Below are the code and all the weights of a small trained network. Each question names an input and a class and asks about switching units off, where a switched-off unit gives its printed mean instead of its output.

import numpy as np


def w(rows, s, z=0):
    codes = np.array(rows[::2]) - 128.0
    scale = np.full(codes.shape[1], s)
    scale[-1] = z or s
    return codes * scale


def f(y):
    return y / 2 * (1 + np.tanh(0.7978845608 * (y + 0.044715 * y**3)))


def log_softmax(a):
    a = a - a.max(-1, keepdims=True)
    return a - np.log(np.exp(a).sum(-1, keepdims=True))


def net(x, mask):
    res = np.array(x, float).reshape(1, 7) / 4 @ E
    y = f(res @ A[0][:, :-1].T + A[0][:, -1])
    res = res + np.where(mask, y, B[0][:, -1]) @ B[0][:, :-1]
    return log_softmax(res[-1] @ U[:, :-1].T + U[:, -1])


A, B = {}, {}
E = w([
[50,188,58,60,151],'x0',
[124,127,130,126,127],'x1',
[153,1,68,73,85],'x2',
[157,163,87,70,44],'x3',
[128,129,125,129,129],'x4',
[126,130,128,126,124],'x5',
[148,164,79,214,96],'x6',
],0.0091)
A[0] = w([
[196,122,254,156,66,4],'neuron 0',
[93,185,230,145,154,113],'neuron 1',
[175,143,229,11,178,75],'neuron 2',
[202,199,153,60,46,97],'neuron 3',
[170,212,219,141,114,32],'neuron 4',
[140,210,147,95,179,17],'neuron 5',
],0.0098,0.0042)
B[0] = w([
[5,124,71,118,129,223],'neuron 0',
[167,146,149,102,144,254],'neuron 1',
[158,176,83,192,109,219],'neuron 2',
[136,147,204,134,194,221],'neuron 3',
[190,102,113,59,103,212],'neuron 4',
[94,78,113,95,84,177],'neuron 5',
],0.02,0.0056)
U = w([
[2,141,113,56,80,90],'0',
[197,15,137,15,29,32],'1',
[125,104,220,143,234,115],'2',
[138,116,127,119,143,254],'3',
[155,175,104,187,47,143],'4',
[120,111,157,100,90,164],'5',
],0.0095,0.0026)

Each question gives the input, the list of numbers given to net, and the class t.
The units are the neurons (one row each of A and B). Each row of codes is followed by its name. A weight is (code - 128) times the scale printed after its matrix; where a second scale follows, it is the last column's (A, B and U).
mask holds one flag per neuron, in row order. A switched-off neuron (its flag False) gives its mean, the last column of its row in B, instead of its output. The means were averaged over made-up inputs and are rounded, as every weight is.
A unit's drop is (log p(t) with every unit on - log p(t) with that unit switched off) / (log p(t) with every unit on - log p(t) with every unit switched off).
The circuit of an input: a set's keep is (log p(t) with only the set's units on - log p(t) with every unit switched off) / (log p(t) with every unit on - log p(t) with every unit switched off). Starting from all 6 units, units are removed one at a time, each time the one whose removal leaves the highest keep (on an exact tie, the one counted first), for as long as the keep stays at least 0.8.
circuit, biggest first: the units of the circuit, biggest drop first
most important unit: the unit with the biggest drop
k most important neurons: the k neurons with the biggest drops, biggest first
drop of u: that unit's drop, to one decimal
input [4,1,-2,6,4,5,2], class 2: circuit, biggest first -> (neuron 3)
input [5,8,5,5,-5,-4,1], class 5: circuit, biggest first -> (neuron 0; neuron 4; neuron 3)
input [5,-4,-8,7,-6,-6,-4], class 1: circuit, biggest first -> (neuron 4; neuron 0)
input [0,4,3,6,2,-4,1], class 2: circuit, biggest first -> (neuron 3; neuron 4)
input [-4,3,-5,0,-5,1,-3], class 1: 3 most important neurons -> (neuron 4; neuron 1; neuron 3)
input [5,2,-7,6,3,4,-4], class 1: circuit, biggest first -> (neuron 4; neuron 0)
input [-2,1,-7,8,2,-5,-4], class 2: 2 most important neurons -> (neuron 3; neuron 1)
input [1,-1,-6,1,-4,0,-2], class 1: circuit, biggest first -> (neuron 4; neuron 5)
input [4,-4,-3,-7,1,8,-8], class 3: 2 most important neurons -> (neuron 2; neuron 3)
input [-7,5,6,2,6,0,2], class 0: 2 most important neurons -> (neuron 0; neuron 4)
input [0,2,6,6,7,4,-7], class 4: circuit, biggest first -> (neuron 2; neuron 4)
input [-8,3,8,-1,8,0,6], class 0: 2 most important neurons -> (neuron 0; neuron 4)
input [-5,-4,5,6,1,7,-3], class 3: circuit, biggest first -> (neuron 3; neuron 4)
input [6,-6,3,4,-4,7,4], class 3: most important unit -> neuron 0
input [4,8,-8,-2,5,-1,-6], class 1: 2 most important neurons -> (neuron 5; neuron 4)
input [-6,-5,-8,6,-8,-3,-5], class 1: 3 most important neurons -> (neuron 4; neuron 1; neuron 5)
input [-4,1,3,-2,5,1,2], class 0: 2 most important neurons -> (neuron 4; neuron 3)
input [-6,6,-7,-2,-6,-1,0], class 1: 2 most important neurons -> (neuron 4; neuron 1)
input [7,1,2,-1,-5,-6,-8], class 4: 2 most important neurons -> (neuron 2; neuron 0)
input [0,6,2,6,7,-3,5], class 2: most important unit -> neuron 3
input [-7,5,-5,1,6,5,-8], class 4: 2 most important neurons -> (neuron 2; neuron 1)
input [0,0,-6,5,-6,-5,-2], class 1: 3 most important neurons -> (neuron 4; neuron 5; neuron 0)
input [-1,3,3,1,3,2,-4], class 4: 2 most important neurons -> (neuron 4; neuron 2)
input [-8,-1,-2,-2,3,-2,3], class 0: drop of neuron 0 -> 1.0
input [-8,5,3,-5,-6,-7,-6], class 0: drop of neuron 0 -> 0.8
